Group, then class:
[  5.4 -12.6 -12.2 -16.4  -2.8  20.7  -0.2 -84.3  -7.0   7.2 -40.1 -21.0
 -26.7   1.3 -19.6 -11.6  15.9 -29.0  -9.5  10.9 -10.5   3.0  -8.2  17.9
  -3.6  -7.0 -14.2   4.0  -2.0  11.2  37.6   1.4 -20.1  -2.6  -1.9  -0.8
  27.7  12.4  20.7  -1.4  27.6  35.2  -9.2 -10.4  -7.2 -12.0   9.8 -11.3
   0.1   9.2] : jf > <7>
[-34.3  -5.4   0.8 -10.9   1.7  18.0   6.2  -8.2  -8.5 -37.6  11.8   9.9
 -11.0  18.8  16.0  11.0   8.1   3.5  -8.9 -40.5 -27.9 -15.9 -10.0  25.3
 -34.0 -36.9 -24.8  21.0  30.9 -15.3  10.7  16.2  14.2  39.7  41.1 -17.5
   2.8 -35.6  -7.5  11.7  26.4  -7.2  20.5   7.8 -14.2  24.2   4.7  16.2
  30.5   9.7] : bn > <5>
[ -9.0  10.4   6.2   0.5  -9.5  -3.9 -21.4  13.4  -3.1 -33.0 -11.5   8.8
   1.0   1.3  15.3  -2.1  23.3 -14.2 -20.9   0.7 -22.5 -16.2   0.6   2.8
 -14.0 -33.1 -31.9   7.4   5.5  38.6  13.7   9.4 -13.2  25.3  23.6   6.4
  10.1  -0.7  10.5   5.5 -14.1  -6.1 -17.2  -0.7 -11.6   9.3 -11.1  18.3
   0.9   1.8] : bn > <1>
[-17.6 -13.4   1.2  15.0   0.1  -5.7  -8.2   6.9  -4.6 -34.4  26.2   8.1
   7.2   6.9   6.1  -1.9  -6.5  10.9   2.1 -28.4 -22.9   1.7  -8.6  13.5
 -24.9 -43.5 -17.7  -9.9  19.6 -13.7   1.5  20.3  23.3  24.6  30.9 -21.7
 -11.1   0.8  -7.3   9.0  20.4  -5.4  13.6  12.8  -4.4  17.3 -11.7  32.9
  25.7 -12.5] : bn > <5>
[-28.5 -14.1   1.1  -2.5  11.9  30.3  -3.9 -35.5  -4.4  -7.5 -17.8   5.5
 -17.7 -11.9  22.6 -11.2  14.1  21.9  -8.4 -32.2 -80.6  12.3 -14.0  39.5
 -32.1 -31.1   9.3  11.1  29.4 -21.3  11.0  16.2  20.3  34.7  37.7 -29.4
   8.8  -2.8   6.2  21.3  32.0  33.9  -1.3  -1.4  -5.2  -1.6   9.7   5.5
  15.0   8.2] : bn > <5>
[  3.2  -1.9  -8.8 -15.7 -11.1  17.2  -7.5 -65.4   3.5  15.3 -41.5   2.0
 -29.1   4.0  17.8  16.3  19.0 -38.5  -8.1   0.2   2.5 -16.5 -35.3  26.1
 -22.6  21.1   1.5   2.9   7.4   9.2  23.3  -9.9 -23.0  -9.0 -18.6  43.8
  41.1 -26.8  15.3  11.9  10.4  14.1  -8.5 -19.8   4.2 -36.6  -1.3 -21.8
   4.3   7.7] : jf > <7>
[ -8.0   9.1  -1.5  11.0   4.8  19.4  -9.2 -33.9   9.5  17.2 -11.2   2.0
  -2.5  -3.0  -7.9 -17.1   1.9 -28.8  11.6   1.6 -42.7 -37.2 -17.2  28.4
  -7.8   9.6 -15.3  -2.8  16.5   1.1  56.8 -10.2  47.0 -15.9   7.2  35.7
  28.9 -14.8  10.5  26.2 -20.0  15.5 -23.1 -12.3  -4.8  -7.0  -4.4 -20.9
   9.4   2.3] : jf > <7>
[  8.4 -10.3 -13.4 -13.6   6.0  20.2  16.0 -87.3  -6.0  17.4 -48.3  -7.2
 -46.4 -25.6  -9.8   1.1  19.9 -36.4   1.8  12.9   9.3 -28.8   2.2  30.5
   8.1  29.3   7.5   3.8   3.8  -7.2  26.1 -13.4 -12.4 -20.1 -15.8  12.9
  31.4  -6.8  14.4   4.6   8.9  24.7   9.6 -11.7  -8.1 -12.0   6.5  -3.1
  -1.9  17.1] : jf > <8>
[-35.8 -24.3  -2.8   5.6  -2.5   7.5 -10.0 -18.6  -7.3 -21.6   9.4   9.5
 -13.0 -23.1  13.6   7.4  11.4 -15.2 -13.5 -28.7 -18.8 -11.7 -18.9  36.0
 -12.3  -4.3 -23.5   6.6   8.4  -2.8  14.9  -3.2  14.1  20.0   8.5   6.1
  19.7 -12.4  -4.0  14.5  14.7   2.4  -6.0   1.1  -3.2 -13.0 -26.5  12.3
  13.7  12.5] : bn > <5>
[  8.4  -9.1 -16.4  -3.9   6.6  23.6  -7.7 -87.3  -3.6  17.6 -34.3  -5.2
 -30.3  -1.6   8.2  -3.3  29.4 -43.1  -1.1  17.9  10.6 -30.0 -12.7  49.3
  -1.5  40.8   0.7   5.6 -28.8  -0.3  34.1  -4.1  -6.1 -24.9  -7.7   7.0
  43.8 -13.1  15.0  -3.4  21.0  27.8  -0.3  -0.7   5.5 -55.6  -3.0 -16.7
 -17.7  15.3] : jf > <8>
[ -4.1 -22.8 -13.2   4.4   6.8  46.9 -10.0 -87.3   3.4  20.5  -3.7  11.1
 -15.6  -8.3  -1.9 -21.4  25.2 -73.4 -14.5  11.5  30.8 -40.5 -19.4  41.5
  20.6  31.0   2.6  19.2 -80.8  -2.3  87.3  -4.3 -77.1 -23.6  -2.2  35.4
  41.0 -14.7  48.7  10.6   1.6  22.8  -8.0 -31.0   0.8 -40.8 -20.5  -4.0
   2.9  21.0] : jf > <8>
[-14.5  -6.9  -3.2  -8.1   8.0  21.1   9.2 -24.7 -11.4  -9.8  -0.2   4.7
  -2.2 -11.1  17.7  17.7  -4.7  13.8 -30.0  -5.1 -16.2  -2.3   4.7  25.4
 -21.0 -12.3 -34.3  41.1  17.7 -10.7  14.0  12.0  19.9  14.1  21.3 -26.2
   6.0  -8.2   4.2  19.0  18.0  10.5  24.8   8.5   0.1  14.5   1.9  18.5
  13.3   8.8] : bn > <5>
[  3.9  14.2  -7.1   5.9   3.3  23.6 -12.5 -87.3   5.7  13.9 -21.0   5.6
 -11.1  11.2  -9.5  -8.1  19.0 -44.4  -9.8  22.3  11.1 -44.0 -15.2  26.5
  11.3  22.9  -6.3   8.4  22.4  12.1   6.9   1.5 -16.7 -10.4 -13.1  16.8
  39.2 -14.9   8.8 -11.5 -18.1   8.4  -8.6 -14.8  -1.7 -20.3  -6.5 -11.3
  -6.1   2.9] : jf > <8>
[ 20.3  14.3  -0.7  -9.1   3.5  -2.3  -0.9 -60.0  16.5  17.0 -42.1 -11.3
   6.2   6.1 -11.4  -3.8  36.3 -32.7  13.1  40.5   8.0 -19.3  11.7 -19.3
   0.1   8.7  -4.0  10.4   8.5   3.9  22.4 -18.0 -19.7  -3.4 -18.8  12.7
  18.5  26.8  13.1 -15.7  -3.4  11.5 -22.5 -24.3   6.9  -4.3  -6.2 -14.6
 -10.5   5.3] : jf > <8>
[-28.5   1.4  -4.8  -0.2  -5.6   9.4  12.4   9.5   8.1 -26.8  20.4  -0.5
  -5.0  -3.4  22.0  18.8 -13.7  18.9   0.4 -29.1  -5.3 -17.6   3.2  15.7
 -25.0 -20.6 -24.8   4.3  13.0  -2.4 -23.2  16.6  18.0  24.5  24.8 -13.2
 -10.2 -34.6  -5.1   5.1   0.4  -9.2   1.0  28.0   2.1  21.1  -2.9  14.4
  16.9  -2.4] : bn > <1>
[  6.9  -8.3 -10.3   1.9  11.7  27.8 -10.6 -76.3 -12.2  11.7 -31.6 -15.0
 -15.1 -13.0 -16.9 -10.2  21.2 -66.0  -6.6  37.7   7.9 -35.0   9.6  38.1
   9.0  30.0  -3.2  16.1 -40.7 -17.8  43.1  -6.1   3.4 -30.7  -4.1  13.9
  39.0  -0.7  40.3  -0.1   8.0  20.2  -2.0 -36.1  -7.4 -29.1  -5.1  -3.4
  -6.3  21.4] : jf > <8>
[-27.3 -12.5   0.9  10.0 -15.5  18.6  -4.5   0.9  -8.9 -14.1  11.9   2.1
 -15.9   2.2  10.6 -13.9 -23.2   4.6 -12.4 -34.1 -29.3  -4.8 -22.7  37.5
 -16.1  -9.4 -12.6   1.2  17.0 -18.6  12.5   3.9  -4.4  12.4   6.2   8.5
  15.9 -16.8  -0.7  18.3  34.3   8.6  -7.5   0.9  -3.9   8.0 -28.0   7.5
  12.8  -1.7] : bn > <5>
[ -1.1  13.9 -14.0  -4.9   7.2  13.0  -7.2 -87.3   3.9  19.1 -41.5  -3.3
 -28.2  -9.7 -11.8 -15.1  15.9 -38.6   5.6  19.9  -6.5 -26.7   3.9  22.5
 -12.1  33.1 -22.1   6.7  24.4  -6.4  27.3  -6.8 -28.1 -27.1  -7.4  27.1
  29.2  -1.9  18.2  15.3  -4.2  14.0   3.3  -9.0  -0.6 -13.1  -9.0 -13.6
   1.7  16.1] : jf > <7>
